Below are the code and all the weights of a small trained network. Each question names an input and a class and asks about switching units off, where a switched-off unit gives its printed mean instead of its output.

import numpy as np


def w(rows, s, z=0):
    codes = np.array(rows[::2]) - 128.0
    scale = np.full(codes.shape[1], s)
    scale[-1] = z or s
    return codes * scale


def norm(h):
    return h / np.sqrt((h * h).mean(-1, keepdims=True) + 1e-5)


def f(y):
    return y / 2 * (1 + np.tanh(0.7978845608 * (y + 0.044715 * y**3)))


def log_softmax(a):
    a = a - a.max(-1, keepdims=True)
    return a - np.log(np.exp(a).sum(-1, keepdims=True))


def net(x, mask):
    res = np.array(x, float).reshape(1, 3) / 4 @ E
    u = 0
    for l in range(4):
        y = f(norm(res) @ A[l][:, :-1].T + A[l][:, -1])
        res = res + np.where(mask[u : u + 6], y, B[l][:, -1]) @ B[l][:, :-1]
        u += 6
    return log_softmax(norm(res)[-1] @ U[:, :-1].T + U[:, -1])


A, B = {}, {}
E = w([
[106,150,131,148,82,254,170],'x0',
[78,153,35,228,67,86,152],'x1',
[41,134,176,97,76,31,227],'x2',
],0.0081)
A[0] = w([
[71,138,107,191,87,106,177,15],'0.n0',
[126,133,143,48,138,8,131,145],'0.n1',
[146,126,117,116,105,145,43,46],'0.n2',
[133,132,64,204,113,249,100,204],'0.n3',
[140,126,166,60,140,134,95,252],'0.n4',
[68,130,152,97,89,82,245,112],'0.n5',
],0.013,0.0028)
B[0] = w([
[156,69,59,95,34,149,114,191],'0.n0',
[145,95,188,247,145,152,62,219],'0.n1',
[40,158,51,128,162,90,153,152],'0.n2',
[88,129,143,192,82,159,38,246],'0.n3',
[191,112,137,62,151,124,95,190],'0.n4',
[132,184,136,144,165,88,247,232],'0.n5',
],0.016,0.013)
A[1] = w([
[69,182,127,164,52,211,190,67],'1.n0',
[152,145,7,64,110,154,218,83],'1.n1',
[112,195,80,171,170,101,159,3],'1.n2',
[104,151,107,83,80,224,126,104],'1.n3',
[140,110,146,139,121,106,211,193],'1.n4',
[64,137,148,169,100,39,180,182],'1.n5',
],0.019,0.0028)
B[1] = w([
[137,147,116,40,176,50,81,254],'1.n0',
[99,138,92,39,7,127,144,199],'1.n1',
[112,120,100,161,115,98,56,165],'1.n2',
[151,93,191,176,137,169,117,200],'1.n3',
[187,153,128,102,103,181,158,224],'1.n4',
[77,126,93,181,142,187,186,231],'1.n5',
],0.02,0.011)
A[2] = w([
[174,174,172,46,166,140,46,114],'2.n0',
[105,145,65,38,210,88,86,1],'2.n1',
[86,61,162,97,104,129,48,198],'2.n2',
[100,154,187,152,169,90,193,73],'2.n3',
[81,97,132,141,72,137,7,122],'2.n4',
[107,171,201,155,87,69,119,92],'2.n5',
],0.018,0.0027)
B[2] = w([
[7,170,122,110,110,91,85,205],'2.n0',
[45,143,228,159,177,71,163,149],'2.n1',
[109,94,63,157,157,119,99,221],'2.n2',
[171,66,133,103,146,142,180,150],'2.n3',
[203,166,48,107,156,158,91,255],'2.n4',
[99,142,111,104,146,142,168,142],'2.n5',
],0.017,0.019)
A[3] = w([
[137,98,89,146,74,175,7,183],'3.n0',
[126,120,111,214,100,140,166,4],'3.n1',
[156,79,120,159,131,88,44,34],'3.n2',
[158,120,90,154,88,56,71,62],'3.n3',
[211,59,189,104,152,152,97,107],'3.n4',
[77,127,68,127,56,106,162,6],'3.n5',
],0.018,0.002)
B[3] = w([
[251,66,88,147,149,108,63,252],'3.n0',
[101,66,203,167,121,134,140,152],'3.n1',
[143,119,103,103,180,137,79,200],'3.n2',
[164,155,115,171,125,239,129,183],'3.n3',
[44,186,61,73,44,109,123,142],'3.n4',
[195,153,197,56,149,112,75,164],'3.n5',
],0.017,0.02)
U = w([
[24,167,154,131,159,59,70,2],'0',
[155,195,116,31,24,105,194,73],'1',
[176,86,172,254,109,171,251,69],'2',
[218,114,47,178,153,146,27,236],'3',
],0.011,0.0034)

Each question gives the input, the list of numbers given to net, and the class t.
The units are the neurons (one row each of A and B). Each row of codes is followed by its name. A weight is (code - 128) times the scale printed after its matrix; where a second scale follows, it is the last column's (A, B and U).
mask holds one flag per neuron, layer by layer. A switched-off neuron (its flag False) gives its mean, the last column of its row in B, instead of its output. The means were averaged over made-up inputs and are rounded, as every weight is.
A unit's drop is (log p(t) with every unit on - log p(t) with that unit switched off) / (log p(t) with every unit on - log p(t) with every unit switched off).
The circuit of an input: a set's keep is (log p(t) with only the set's units on - log p(t) with every unit switched off) / (log p(t) with every unit on - log p(t) with every unit switched off). Starting from the 12 units with the biggest drops (on a tie, the unit counted first), units are removed one at a time, each time the one whose removal leaves the highest keep (on an exact tie, the one counted first), for as long as the keep stays at least 0.8.
circuit, biggest first: the units of the circuit, biggest drop first
most important unit: the unit with the biggest drop
k most important neurons: the k neurons with the biggest drops, biggest first
top k neurons in layer l: the k neurons of layer l with the biggest drops, biggest first
drop when u is switched off: that unit's drop, to one decimal
input [7,0,3], class 0: circuit, biggest first -> 1.n0, 2.n1
input [-8,-2,4], class 2: most important unit -> 1.n0
input [-5,-7,4], class 0: circuit, biggest first -> 0.n0, 2.n4, 3.n0
input [3,-7,0], class 0: 2 most important neurons -> 0.n3, 0.n0
input [7,5,3], class 1: circuit, biggest first -> 0.n5, 0.n1, 1.n1
input [8,7,4], class 1: 2 most important neurons -> 0.n5, 0.n0
input [1,-6,4], class 1: 2 most important neurons -> 0.n4, 0.n5
input [-6,-7,7], class 2: 2 most important neurons -> 0.n5, 1.n0
input [1,-7,6], class 1: 2 most important neurons -> 0.n4, 3.n4
input [-3,-8,-8], class 0: 2 most important neurons -> 2.n1, 0.n1
input [-6,0,2], class 2: 3 most important neurons -> 1.n0, 0.n0, 0.n3
input [1,-4,1], class 0: 2 most important neurons -> 0.n3, 1.n3
input [-4,-8,-4], class 0: 2 most important neurons -> 0.n3, 2.n1
input [5,-7,7], class 2: most important neuron -> 0.n5
input [-3,-4,6], class 2: drop when 0.n5 is switched off -> 0.1
input [-5,-6,-8], class 0: drop when 2.n1 is switched off -> 0.1
input [-6,-4,-6], class 0: drop when 0.n3 is switched off -> 0.2
input [-1,-8,-5], class 0: top 2 neurons in layer 0 -> 0.n3, 0.n0
